Below are the code and all the weights of a small trained network. Each question names an input and a class and asks about switching units off, where a switched-off unit gives its printed mean instead of its output.

import numpy as np


def w(rows, s, z=0):
    codes = np.array(rows[::2]) - 128.0
    scale = np.full(codes.shape[1], s)
    scale[-1] = z or s
    return codes * scale


def norm(h):
    return h / np.sqrt((h * h).mean(-1, keepdims=True) + 1e-5)


def f(y):
    return np.maximum(y, 0)


def log_softmax(a):
    a = a - a.max(-1, keepdims=True)
    return a - np.log(np.exp(a).sum(-1, keepdims=True))


def net(x, mask):
    res = np.array(x, float).reshape(1, 7) / 4 @ E
    u = 0
    for l in range(4):
        y = f(norm(res) @ A[l][:, :-1].T + A[l][:, -1])
        res = res + np.where(mask[u : u + 7], y, B[l][:, -1]) @ B[l][:, :-1]
        u += 7
    return log_softmax(norm(res)[-1] @ U[:, :-1].T + U[:, -1])


A, B = {}, {}
E = w([
[138,124,141,140,139,129,123,135,141,144,119],'x0',
[162,160,110,130,106,165,86,158,103,78,13],'x1',
[169,156,182,122,66,120,164,5,154,124,101],'x2',
[101,132,14,160,90,30,176,134,146,180,57],'x3',
[118,135,127,128,132,125,119,119,130,126,128],'x4',
[206,192,106,51,215,90,161,126,104,151,135],'x5',
[128,128,125,126,122,130,131,128,120,120,134],'x6',
],0.0034)
A[0] = w([
[16,80,120,171,44,191,110,108,171,112,98,22],'L0N0',
[82,136,137,92,57,52,173,83,161,154,73,152],'L0N1',
[90,102,131,105,129,103,150,92,167,142,178,6],'L0N2',
[103,136,37,159,157,86,145,166,150,131,95,111],'L0N3',
[52,98,144,123,147,123,189,107,179,188,198,58],'L0N4',
[197,143,186,161,66,139,171,24,170,104,122,74],'L0N5',
[177,120,57,161,72,142,24,111,116,97,2,111],'L0N6',
],0.0036,0.0024)
B[0] = w([
[252,15,97,164,176,84,127,95,88,78,71,224],'L0N0',
[97,132,126,160,123,142,183,152,71,209,99,217],'L0N1',
[143,148,64,192,131,174,160,113,144,93,225,148],'L0N2',
[72,117,136,153,137,202,171,92,52,164,122,205],'L0N3',
[168,199,75,135,111,149,181,165,250,38,186,188],'L0N4',
[162,160,102,110,79,126,57,192,93,173,163,228],'L0N5',
[104,191,138,160,162,129,197,139,222,106,230,254],'L0N6',
],0.0039,0.0036)
A[1] = w([
[112,192,133,101,122,139,117,158,157,55,10,60],'L1N0',
[190,164,92,17,169,94,127,70,131,202,166,9],'L1N1',
[35,61,94,115,170,141,67,194,107,121,152,77],'L1N2',
[150,157,168,89,30,90,120,3,182,134,80,42],'L1N3',
[157,168,149,155,120,149,113,170,107,77,99,95],'L1N4',
[115,69,200,117,160,201,44,96,63,97,159,95],'L1N5',
[156,150,112,56,181,84,168,104,109,129,84,56],'L1N6',
],0.0042,0.0014)
B[1] = w([
[147,176,123,254,118,216,220,127,218,91,203,181],'L1N0',
[143,70,111,164,171,136,61,113,144,83,125,214],'L1N1',
[195,208,138,128,80,82,71,139,77,160,109,211],'L1N2',
[177,162,131,145,87,126,65,191,67,179,178,203],'L1N3',
[100,145,88,88,129,131,139,139,188,97,178,193],'L1N4',
[77,136,103,68,106,120,209,83,139,194,81,253],'L1N5',
[141,43,119,161,174,151,95,79,59,65,106,180],'L1N6',
],0.0047,0.0033)
A[2] = w([
[157,114,155,123,169,86,106,93,103,100,73,51],'L2N0',
[171,96,179,50,93,163,112,147,171,127,145,96],'L2N1',
[108,140,215,48,155,188,74,105,177,60,154,103],'L2N2',
[170,50,161,172,211,139,106,100,92,68,104,84],'L2N3',
[107,122,183,53,135,185,117,110,131,178,122,56],'L2N4',
[85,4,185,193,16,125,74,119,155,101,116,118],'L2N5',
[92,158,110,139,133,87,58,220,104,95,126,5],'L2N6',
],0.0046,0.0015)
B[2] = w([
[112,129,149,120,141,116,83,140,193,80,110,149],'L2N0',
[104,125,130,133,127,108,179,136,110,182,100,201],'L2N1',
[20,135,141,168,122,109,207,103,99,147,38,235],'L2N2',
[162,95,73,97,125,30,73,91,160,116,48,196],'L2N3',
[109,146,95,136,152,119,154,125,67,151,80,177],'L2N4',
[166,105,78,3,255,56,52,105,123,50,92,253],'L2N5',
[195,138,194,89,110,137,93,135,135,157,150,171],'L2N6',
],0.0049,0.0034)
A[3] = w([
[104,91,106,137,150,63,127,99,183,154,252,39],'L3N0',
[133,169,145,165,134,155,174,145,208,64,226,92],'L3N1',
[194,161,87,147,220,156,107,100,167,52,108,213],'L3N2',
[50,85,57,204,80,92,195,124,108,226,49,69],'L3N3',
[202,134,181,142,13,120,83,103,63,139,120,8],'L3N4',
[150,197,155,122,90,118,29,179,80,196,164,24],'L3N5',
[200,163,147,148,100,114,129,87,112,137,134,134],'L3N6',
],0.0043,0.0014)
B[3] = w([
[108,170,160,183,50,200,115,179,194,46,136,183],'L3N0',
[135,114,105,222,124,246,198,126,182,79,136,200],'L3N1',
[107,69,129,79,40,68,105,110,212,73,186,254],'L3N2',
[65,148,255,43,176,172,148,72,85,147,83,250],'L3N3',
[163,95,149,122,118,145,73,229,117,182,153,171],'L3N4',
[193,129,200,156,68,166,26,163,30,243,180,179],'L3N5',
[142,118,115,126,215,146,108,211,94,117,151,173],'L3N6',
],0.0046,0.0043)
U = w([
[16,162,191,95,177,138,236,68,50,204,37,236],'0',
[182,38,62,80,164,12,46,89,168,36,120,170],'1',
[120,175,132,253,98,225,207,169,233,68,206,88],'2',
[210,153,177,152,92,154,37,215,52,249,183,2],'3',
],0.0079,0.0008)

Each question gives the input, the list of numbers given to net, and the class t.
The units are the neurons (one row each of A and B). Each row of codes is followed by its name. A weight is (code - 128) times the scale printed after its matrix; where a second scale follows, it is the last column's (A, B and U).
mask holds one flag per neuron, layer by layer. A switched-off neuron (its flag False) gives its mean, the last column of its row in B, instead of its output. The means were averaged over made-up inputs and are rounded, as every weight is.
A unit's drop is (log p(t) with every unit on - log p(t) with that unit switched off) / (log p(t) with every unit on - log p(t) with every unit switched off).
The circuit of an input: a set's keep is (log p(t) with only the set's units on - log p(t) with every unit switched off) / (log p(t) with every unit on - log p(t) with every unit switched off). Starting from the 12 units with the biggest drops (on a tie, the unit counted first), units are removed one at a time, each time the one whose removal leaves the highest keep (on an exact tie, the one counted first), for as long as the keep stays at least 0.8.
circuit, biggest first: the units of the circuit, biggest drop first
unit that matters most: the unit with the biggest drop
k most important neurons: the k neurons with the biggest drops, biggest first
top k neurons in layer l: the k neurons of layer l with the biggest drops, biggest first
drop when u is switched off: that unit's drop, to one decimal
input [0,4,3,-5,-6,5,-1], class 0: circuit, biggest first	(L2N2)
input [-1,-3,-3,2,1,-4,-5], class 1: 2 most important neurons	(L0N6 L0N0)
input [-1,-7,7,-3,-5,2,7], class 2: 3 most important neurons	(L0N4 L0N2 L1N2)
input [1,-5,3,-1,3,-6,1], class 1: 2 most important neurons	(L2N5 L0N0)
input [-3,1,-6,7,8,5,-4], class 0: 2 most important neurons	(L0N3 L0N5)
input [-6,3,1,-3,1,-5,4], class 1: 2 most important neurons	(L0N0 L2N5)
input [6,-6,-5,-3,-4,5,8], class 2: 3 most important neurons	(L0N0 L2N5 L0N4)
input [-5,8,-4,8,-5,-5,6], class 0: 2 most important neurons	(L3N3 L0N3)
input [3,-8,1,-4,-2,7,-7], class 2: 4 most important neurons	(L0N4 L0N0 L2N5 L3N0)
input [-4,-7,5,-2,3,7,8], class 1: 3 most important neurons	(L1N1 L0N6 L1N6)
input [5,-2,8,4,5,-6,2], class 3: 2 most important neurons	(L1N3 L0N5)
input [-4,3,6,3,1,6,4], class 1: top 2 neurons in layer 2	(L2N3 L2N0)
input [6,2,1,-7,4,7,4], class 0: 4 most important neurons	(L2N2 L0N0 L1N5 L2N5)
input [3,7,-5,5,7,4,-8], class 2: unit that matters most	L1N0
input [5,-7,-2,-6,-7,6,-2], class 2: top 3 neurons in layer 0	(L0N4 L0N0 L0N3)
input [0,5,-8,-1,7,-6,4], class 3: 2 most important neurons	(L1N2 L2N6)
input [0,-6,7,5,-3,3,0], class 3: top 4 neurons in layer 1	(L1N3 L1N0 L1N5 L1N4)
input [-5,-3,-8,7,0,1,8], class 3: 2 most important neurons	(L1N2 L1N5)
input [1,-5,-1,-4,0,2,4], class 2: top 2 neurons in layer 0	(L0N4 L0N2)
input [4,-2,2,-5,6,-7,5], class 1: 2 most important neurons	(L2N5 L0N0)
input [7,7,-1,2,3,6,6], class 2: circuit, biggest first	(L1N0)
input [-8,8,1,6,-6,-3,-1], class 2: top 2 neurons in layer 1	(L1N0 L1N5)
input [7,-3,-2,-1,0,2,-5], class 2: 2 most important neurons	(L0N4 L0N0)
input [3,5,-5,6,3,1,5], class 0: top 2 neurons in layer 0	(L0N3 L0N5)
input [7,4,-3,8,-3,-5,7], class 0: drop when L3N3 is switched off	0.1
input [1,-8,6,-6,-2,5,4], class 2: drop when L0N4 is switched off	1.0
input [-1,3,2,-3,-7,-6,-2], class 1: unit that matters most	L2N5
input [5,-2,8,-6,-7,-7,-7], class 3: drop when L1N1 is switched off	0.2
input [0,-3,-5,-1,3,-1,-5], class 3: drop when L1N2 is switched off	2.2
